Here is a tiny trained network, its code and every weight. The questions are about switching its units off for an input and a target symbol, where a switched-off unit gives its printed mean instead of its output.

import numpy as np


def w(rows, s, z=0):
    codes = np.array(rows[::2]) - 128.0
    scale = np.full(codes.shape[1], s)
    scale[-1] = z or s
    return codes * scale


def f(y):
    return y / 2 * (1 + np.tanh(0.7978845608 * (y + 0.044715 * y**3)))


def softmax(a):
    e = np.exp(a - a.max(-1, keepdims=True))
    return e / e.sum(-1, keepdims=True)


def log_softmax(a):
    a = a - a.max(-1, keepdims=True)
    return a - np.log(np.exp(a).sum(-1, keepdims=True))


def net(x, mask):
    ids = ['βηθμξφ'.index(c) for c in x.split()]
    T = len(ids)
    res = E[ids] + P[:T]
    u = 0
    for l in range(2):
        q, k, v = (res @ M[l].T for M in (Q, K, V))
        z = softmax(np.where(np.tri(T) > 0, q @ k.T / 3**0.5, -1e9)) @ v
        res = res + np.where(mask[u], z, O[l][:, -1]) @ O[l][:, :-1]
        u += 1
        y = f(res @ A[l][:, :-1].T + A[l][:, -1])
        res = res + np.where(mask[u : u + 12], y, B[l][:, -1]) @ B[l][:, :-1]
        u += 12
    return log_softmax(res[-1] @ U[:, :-1].T + U[:, -1])


Q, K, V, O, A, B = {}, {}, {}, {}, {}, {}
E = w([
[127,140,147,79,170,168,121,89,171],'β',
[144,87,155,107,37,150,115,113,174],'η',
[101,117,159,151,164,176,168,96,117],'θ',
[151,76,119,30,144,143,195,124,139],'μ',
[105,111,166,113,164,137,140,252,128],'ξ',
[108,97,71,194,122,200,100,150,142],'φ',
],0.018)
P = w([
[203,69,163,169,166,67,29,93,79],'0',
[178,95,128,126,160,149,124,86,72],'1',
[212,123,134,154,178,136,12,136,103],'2',
[84,24,106,52,146,85,37,110,177],'3',
[186,132,110,85,103,136,112,102,159],'4',
[87,170,198,161,81,123,57,122,95],'5',
[40,98,109,89,139,97,61,169,162],'6',
[168,107,77,55,162,127,173,142,197],'7',
[112,167,172,145,70,130,147,127,140],'8',
[27,172,138,101,126,124,158,140,99],'9',
[80,140,85,93,167,144,179,120,193],'10',
[108,103,101,104,90,121,157,139,205],'11',
[22,144,153,68,80,99,164,140,162],'12',
],0.011)
Q[0] = w([
[9,100,70,109,121,115,153,126,206],'L0H0',
[19,133,183,67,97,135,125,122,102],'L0H0',
[114,81,155,109,135,192,135,133,161],'L0H0',
],0.013)
K[0] = w([
[151,225,114,113,75,184,217,119,134],'L0H0',
[74,120,76,134,128,154,188,150,255],'L0H0',
[59,190,132,155,115,149,127,231,137],'L0H0',
],0.0088)
V[0] = w([
[109,67,5,173,66,120,107,213,127],'L0H0',
[223,111,21,127,63,152,145,2,220],'L0H0',
[210,87,214,7,61,56,158,131,98],'L0H0',
],0.0059)
O[0] = w([
[156,168,184,141,176,255,205,196,183,123],'L0H0',
[138,61,42,222,215,155,94,8,171,1],'L0H0',
[64,48,174,157,152,60,98,109,197,225],'L0H0',
],0.0096,0.0016)
A[0] = w([
[130,52,135,153,141,90,107,166,84,103],'L0N0',
[78,17,95,118,78,194,67,60,95,175],'L0N1',
[141,194,167,104,111,126,59,93,143,249],'L0N2',
[200,136,118,99,178,34,213,206,166,209],'L0N3',
[132,151,73,135,118,188,15,149,161,251],'L0N4',
[105,86,114,130,112,77,55,167,147,174],'L0N5',
[196,139,172,176,80,62,43,2,183,211],'L0N6',
[146,167,193,115,170,62,124,150,162,189],'L0N7',
[190,102,31,178,108,151,113,76,52,195],'L0N8',
[156,152,135,118,65,204,148,184,169,79],'L0N9',
[177,103,149,109,130,153,176,106,173,137],'L0N10',
[139,185,133,86,245,94,65,95,162,139],'L0N11',
],0.006,0.0025)
B[0] = w([
[155,106,103,146,114,144,110,108,81,147],'L0N0',
[131,175,106,139,152,191,151,136,124,253],'L0N1',
[105,148,183,121,134,141,199,168,99,164],'L0N2',
[79,90,112,164,101,126,102,106,99,197],'L0N3',
[109,144,255,101,142,155,152,131,111,183],'L0N4',
[140,154,120,116,131,129,131,157,99,188],'L0N5',
[108,184,146,180,160,120,117,105,132,234],'L0N6',
[114,113,135,168,93,108,182,113,151,172],'L0N7',
[161,107,180,136,97,113,112,67,62,162],'L0N8',
[137,168,86,149,178,151,84,109,165,212],'L0N9',
[121,64,101,139,142,160,107,139,111,168],'L0N10',
[145,145,158,75,177,103,197,133,126,147],'L0N11',
],0.0079,0.0067)
Q[1] = w([
[161,90,136,119,136,133,173,211,190],'L1H0',
[212,125,113,83,160,69,85,124,154],'L1H0',
[255,108,197,160,131,81,100,85,78],'L1H0',
],0.0074)
K[1] = w([
[94,183,169,163,104,110,171,111,146],'L1H0',
[214,110,128,195,142,133,87,82,50],'L1H0',
[238,98,250,175,211,27,3,147,122],'L1H0',
],0.0047)
V[1] = w([
[77,126,109,95,64,119,71,211,154],'L1H0',
[173,2,22,78,148,122,192,84,88],'L1H0',
[196,162,138,29,239,69,142,200,202],'L1H0',
],0.006)
O[1] = w([
[202,131,62,209,185,146,240,147,164,113],'L1H0',
[190,133,255,57,149,72,55,143,144,1],'L1H0',
[71,191,45,170,182,109,37,118,156,107],'L1H0',
],0.0087,0.0046)
A[1] = w([
[107,81,55,87,74,56,154,65,210,126],'L1N0',
[149,181,65,196,144,36,187,192,165,240],'L1N1',
[207,73,214,99,166,150,181,237,128,99],'L1N2',
[77,164,191,174,94,157,113,144,237,196],'L1N3',
[52,96,183,141,245,182,218,85,130,183],'L1N4',
[156,189,112,104,135,162,95,77,205,95],'L1N5',
[48,133,216,39,30,89,135,191,154,253],'L1N6',
[213,107,134,124,124,167,186,121,145,66],'L1N7',
[45,163,50,145,123,159,230,105,146,182],'L1N8',
[60,156,190,121,139,144,72,109,130,172],'L1N9',
[139,95,83,201,143,180,103,113,193,152],'L1N10',
[98,145,82,70,142,221,122,254,115,124],'L1N11',
],0.0054,0.0021)
B[1] = w([
[20,103,184,138,151,136,92,71,189,138],'L1N0',
[3,79,168,157,118,110,92,40,142,194],'L1N1',
[118,229,131,73,154,131,56,149,149,149],'L1N2',
[112,72,108,109,147,149,169,145,130,190],'L1N3',
[191,84,188,107,107,109,145,54,135,227],'L1N4',
[87,119,164,137,155,117,49,74,33,143],'L1N5',
[103,195,143,60,81,93,143,145,66,184],'L1N6',
[58,174,113,152,247,182,90,154,122,138],'L1N7',
[206,227,185,84,50,79,61,167,164,245],'L1N8',
[173,134,146,143,147,227,208,124,89,183],'L1N9',
[163,117,192,173,164,159,114,149,76,174],'L1N10',
[203,119,68,128,181,117,167,121,103,210],'L1N11',
],0.0057,0.011)
U = w([
[202,128,82,111,201,167,104,179,107,141],'β',
[146,173,116,139,89,70,116,108,154,130],'η',
[34,166,62,132,146,118,55,86,101,66],'θ',
[139,130,223,145,155,76,2,176,201,39],'μ',
[74,45,150,151,173,126,167,121,163,114],'ξ',
[120,140,161,94,53,86,135,186,96,254],'φ',
],0.0066,0.0021)

Each question gives the input, a string of symbols that net reads in full, and the target symbol t.
The units are the heads (3 rows each of Q, K, V and O) and the neurons (one row each of A and B). Each row of codes is followed by its name. A weight is (code - 128) times the scale printed after its matrix; where a second scale follows, it is the last column's (O, A, B and U).
mask holds one flag per unit, layer by layer, with each layer's heads first. A switched-off unit (its flag False) gives its mean, the last column of its rows in O or B, instead of its output. The means were averaged over made-up inputs and are rounded, as every weight is.
A unit's drop is (log p(t) with every unit on - log p(t) with that unit switched off) / (log p(t) with every unit on - log p(t) with every unit switched off).
The circuit of an input: a set's keep is (log p(t) with only the set's units on - log p(t) with every unit switched off) / (log p(t) with every unit on - log p(t) with every unit switched off). Starting from the 12 units with the biggest drops (on a tie, the unit counted first), units are removed one at a time, each time the one whose removal leaves the highest keep (on an exact tie, the one counted first), for as long as the keep stays at least 0.8.
circuit, biggest first: the units of the circuit, biggest drop first
top k neurons: the k neurons with the biggest drops, biggest first
k most important neurons of layer l: the k neurons of layer l with the biggest drops, biggest first
input β φ η η η η φ, target ξ: circuit, biggest first	L0H0, L1H0, L1N8
input β η β η φ μ ξ, target β: circuit, biggest first	L0H0, L1N11
input η μ η φ, target μ: circuit, biggest first	L1H0
input θ η φ η ξ μ β η η, target μ: circuit, biggest first	L0H0, L0N6, L1N11
input β η μ, target θ: 2 most important neurons of layer 0	L0N6, L0N11
input φ φ ξ φ, target β: circuit, biggest first	L0H0, L1N11
input η θ η ξ, target φ: circuit, biggest first	L1N6, L0H0
input μ β ξ β φ β β, target β: circuit, biggest first	L0H0, L1N1
input θ β φ, target φ: top 3 neurons	L0N8, L0N4, L0N9
input η μ φ θ μ β η φ η μ μ φ, target μ: circuit, biggest first	L1H0, L0H0
input β θ β, target θ: circuit, biggest first	L0H0, L1N8
input φ η φ η φ θ, target ξ: circuit, biggest first	L0H0, L1H0, L1N8
input η μ φ, target ξ: 3 most important neurons of layer 0	L0N6, L0N4, L0N8
input β β φ, target θ: circuit, biggest first	L1H0, L0N11, L1N8
input μ η β β μ, target θ: top 2 neurons	L0N6, L1N8
input ξ η η η ξ, target ξ: most important neuron of layer 0	L0N7
input θ η μ β η η, target θ: 3 most important neurons of layer 0	L0N11, L0N6, L0N1
input μ θ φ ξ ξ θ φ β ξ ξ φ, target η: 3 most important neurons of layer 1	L1N8, L1N1, L1N9
input η θ β μ, target φ: 3 most important neurons of layer 0	L0N9, L0N8, L0N0
input μ θ φ β, target φ: top neuron	L1N6
input η η θ θ μ φ, target φ: 3 most important neurons of layer 0	L0N4, L0N8, L0N9
input β η ξ θ, target φ: top 2 neurons	L0N9, L0N1
